Below is a small trained network, with its code and all its weights. Each question gives an input and a target symbol and asks what happens when units are switched off, that is, made to give their printed mean instead of their output.

import numpy as np


def w(rows, s, z=0):
    codes = np.array(rows[::2]) - 128.0
    scale = np.full(codes.shape[1], s)
    scale[-1] = z or s
    return codes * scale


def norm(h):
    return h / np.sqrt((h * h).mean(-1, keepdims=True) + 1e-5)


def f(y):
    return np.maximum(y, 0)


def softmax(a):
    e = np.exp(a - a.max(-1, keepdims=True))
    return e / e.sum(-1, keepdims=True)


def log_softmax(a):
    a = a - a.max(-1, keepdims=True)
    return a - np.log(np.exp(a).sum(-1, keepdims=True))


def net(x, mask):
    ids = ['Λαβδξσ'.index(c) for c in x.split()]
    T = len(ids)
    res = E[ids] + P[:T]
    r = norm(res)
    for j in range(2):
        rows = slice(2 * j, 2 * j + 2)
        q, k, v = (r @ M[0][rows].T for M in (Q, K, V))
        z = softmax(np.where(np.tri(T) > 0, q @ k.T / 2**0.5, -1e9)) @ v
        o = O[0][rows]
        res = res + np.where(mask[j], z, o[:, -1]) @ o[:, :-1]
    y = f(norm(res) @ A[0][:, :-1].T + A[0][:, -1])
    res = res + np.where(mask[2:26], y, B[0][:, -1]) @ B[0][:, :-1]
    return log_softmax(norm(res)[-1] @ U[:, :-1].T + U[:, -1])


Q, K, V, O, A, B = {}, {}, {}, {}, {}, {}
E = w([
[179,102,157,105,47,94,117,134,191,92],'Λ',
[119,64,99,181,86,146,150,108,68,79],'α',
[157,90,62,121,113,109,119,44,162,174],'β',
[190,183,100,163,138,211,145,174,71,250],'δ',
[155,144,105,58,89,49,156,136,81,140],'ξ',
[200,102,137,169,90,128,106,140,121,172],'σ',
],0.013)
P = w([
[58,150,98,212,83,121,97,139,190,188],'0',
[92,185,217,219,126,41,95,112,138,139],'1',
[174,215,73,211,134,59,60,168,131,92],'2',
[154,92,110,161,144,42,168,187,145,130],'3',
[66,62,184,103,79,121,78,132,88,213],'4',
[198,191,40,134,98,151,56,132,105,61],'5',
[173,78,126,122,115,102,215,123,120,123],'6',
[163,54,113,57,115,161,1,171,69,118],'7',
[190,91,136,108,127,148,230,93,126,102],'8',
[198,65,126,51,140,191,11,151,70,72],'9',
[207,86,175,93,136,197,237,63,114,101],'10',
[205,80,133,64,127,203,50,110,73,87],'11',
],0.0084)
Q[0] = w([
[206,149,90,141,95,122,170,106,115,100],'H1',
[134,55,154,87,85,123,117,119,80,164],'H1',
[135,74,120,160,107,87,246,131,154,168],'H2',
[36,181,217,167,201,102,142,189,153,101],'H2',
],0.012)
K[0] = w([
[105,140,167,66,231,233,38,130,87,122],'H1',
[197,146,109,119,186,192,245,136,139,125],'H1',
[198,130,47,117,220,116,3,192,108,34],'H2',
[28,194,39,239,11,54,94,184,172,184],'H2',
],0.0071)
V[0] = w([
[167,170,190,163,28,185,129,228,126,107],'H1',
[83,211,136,159,210,183,94,159,133,233],'H1',
[140,100,157,160,152,102,77,72,254,123],'H2',
[75,97,68,232,196,177,130,121,46,115],'H2',
],0.0059)
O[0] = w([
[63,99,205,104,182,55,68,59,69,129,59],'H1',
[190,20,192,79,202,255,131,129,123,125,5],'H1',
[9,56,75,67,41,94,177,83,120,174,204],'H2',
[118,195,138,5,55,131,4,60,159,154,26],'H2',
],0.0081,0.0034)
A[0] = w([
[135,161,141,112,145,129,172,71,62,76,173],'N1',
[95,165,165,110,82,97,156,179,186,72,191],'N2',
[87,121,165,57,236,187,104,131,155,100,2],'N3',
[84,140,75,148,141,185,168,130,77,77,153],'N4',
[126,196,87,53,144,145,167,149,99,151,114],'N5',
[137,80,139,91,245,178,107,89,113,123,116],'N6',
[185,78,145,136,108,254,98,100,158,103,153],'N7',
[72,175,158,197,227,43,101,53,149,113,64],'N8',
[86,173,212,152,155,55,124,140,107,36,243],'N9',
[111,96,101,84,145,65,122,70,125,49,131],'N10',
[83,178,243,58,218,196,33,59,160,139,41],'N11',
[165,123,101,122,151,72,127,184,188,184,156],'N12',
[120,222,155,104,97,140,58,56,160,120,148],'N13',
[151,120,81,115,187,132,105,93,39,231,99],'N14',
[164,89,124,211,109,105,117,64,176,146,115],'N15',
[159,142,112,163,148,120,126,146,97,126,108],'N16',
[145,154,126,131,143,200,132,148,95,152,147],'N17',
[137,210,67,141,141,84,139,141,145,13,88],'N18',
[100,176,192,166,83,105,110,140,32,158,110],'N19',
[129,78,118,61,166,205,119,147,120,110,88],'N20',
[149,78,145,50,92,214,152,152,98,125,22],'N21',
[191,86,133,132,140,104,120,65,98,86,118],'N22',
[75,95,153,19,129,118,116,52,139,170,110],'N23',
[120,111,131,180,88,108,90,121,142,182,148],'N24',
],0.0085,0.004)
B[0] = w([
[102,127,121,101,154,124,92,168,174,165,165],'N1',
[123,105,172,123,164,153,77,119,170,117,181],'N2',
[82,119,218,195,42,177,143,127,199,101,141],'N3',
[90,84,134,85,150,139,149,107,154,179,165],'N4',
[106,160,109,2,134,95,122,117,109,136,157],'N5',
[88,188,118,228,149,122,102,170,167,127,182],'N6',
[155,136,111,53,131,88,130,125,96,108,188],'N7',
[193,135,47,115,26,196,186,94,91,124,152],'N8',
[131,117,156,155,215,161,67,157,160,159,183],'N9',
[172,67,141,101,120,147,140,64,123,103,194],'N10',
[41,99,223,103,189,61,105,115,190,83,153],'N11',
[156,194,168,84,90,159,105,108,120,109,229],'N12',
[85,109,112,127,165,63,196,164,114,168,164],'N13',
[170,46,130,113,114,118,108,95,139,99,192],'N14',
[147,180,152,126,127,170,125,168,96,115,254],'N15',
[125,133,113,95,113,132,118,141,97,165,171],'N16',
[121,99,155,119,108,99,130,72,150,78,150],'N17',
[55,123,133,153,92,126,159,111,139,123,212],'N18',
[131,114,110,138,206,113,127,167,117,139,177],'N19',
[97,189,101,184,89,174,147,135,113,150,162],'N20',
[145,131,89,94,57,143,184,103,70,89,158],'N21',
[158,120,102,81,142,135,106,106,111,145,194],'N22',
[179,151,93,54,104,121,142,128,106,106,185],'N23',
[152,149,117,146,161,179,169,148,131,105,227],'N24',
],0.0084,0.0069)
U = w([
[55,137,254,145,116,169,62,106,215,87,222],'Λ',
[95,166,124,105,26,170,153,66,110,118,211],'α',
[158,67,180,53,201,165,80,80,96,95,32],'β',
[21,42,133,210,169,97,153,116,114,147,18],'δ',
[33,193,164,61,177,21,108,140,124,139,2],'ξ',
[145,217,168,200,191,174,96,181,107,143,221],'σ',
],0.0075,0.00046)

Each question gives the input, a string of symbols that net reads in full, and the target symbol t.
The units are the heads (2 rows each of Q, K, V and O) and the neurons (one row each of A and B). Each row of codes is followed by its name. A weight is (code - 128) times the scale printed after its matrix; where a second scale follows, it is the last column's (O, A, B and U).
mask holds one flag per unit, heads first, then neurons. A switched-off unit (its flag False) gives its mean, the last column of its rows in O or B, instead of its output. The means were averaged over made-up inputs and are rounded, as every weight is.
A unit's drop is (log p(t) with every unit on - log p(t) with that unit switched off) / (log p(t) with every unit on - log p(t) with every unit switched off).
The circuit of an input: a set's keep is (log p(t) with only the set's units on - log p(t) with every unit switched off) / (log p(t) with every unit on - log p(t) with every unit switched off). Starting from the 12 units with the biggest drops (on a tie, the unit counted first), units are removed one at a time, each time the one whose removal leaves the highest keep (on an exact tie, the one counted first), for as long as the keep stays at least 0.8.
circuit, biggest first: the units of the circuit, biggest drop first
unit that matters most: the unit with the biggest drop
top k neurons: the k neurons with the biggest drops, biggest first
heads that matter: for each layer, one digit per head in row order, 1 if its drop is at least 0.15 and else 0, layers parted by /
input σ σ β ξ ξ β ξ σ δ Λ, target Λ: circuit, biggest first	[H1; N3; N6]
input α β β δ α, target Λ: unit that matters most	H1
input σ β β δ, target α: top 3 neurons	[N21; N20; N9]
input β σ δ σ, target β: top 2 neurons	[N7; N22]
input σ Λ ξ β ξ Λ, target Λ: top 2 neurons	[N18; N2]
input ξ δ δ, target Λ: top 3 neurons	[N11; N6; N3]
input Λ σ α σ, target ξ: circuit, biggest first	[H2; N13]
input ξ β ξ ξ β δ β, target β: top 3 neurons	[N7; N22; N23]
input α β δ, target β: circuit, biggest first	[H1; N14; N17]
input α δ σ, target Λ: circuit, biggest first	[H1; H2; N11]
input β α α β β ξ β β α, target δ: top 3 neurons	[N12; N4; N23]
input β α β ξ α σ, target ξ: circuit, biggest first	[H2; N13; H1]
input β σ σ α α β Λ β β α α, target ξ: circuit, biggest first	[H2; N13; H1]
input β β σ, target α: circuit, biggest first	[H2]
input β σ β α ξ β β β Λ α, target δ: heads that matter	00
input δ σ ξ ξ, target σ: top 2 neurons	[N6; N20]
input δ σ ξ α δ σ σ β β β ξ β, target σ: heads that matter	01
input ξ ξ β α β ξ σ α β β ξ α, target σ: heads that matter	11
input Λ Λ ξ, target δ: heads that matter	01
input σ β β Λ Λ, target δ: heads that matter	01
input β δ σ δ, target β: circuit, biggest first	[H1]
input β ξ β, target σ: heads that matter	11
input β β β σ β σ ξ ξ Λ, target σ: heads that matter	01
input β β β β Λ β ξ α β, target ξ: heads that matter	01
input β δ β, target Λ: circuit, biggest first	[H1; H2; N11]
input β δ β δ ξ, target Λ: circuit, biggest first	[H1; N3; N6]
input β ξ δ Λ, target β: circuit, biggest first	[H1]
input β β β β α ξ, target ξ: heads that matter	00
input β β ξ ξ β ξ β β β β, target α: heads that matter	10
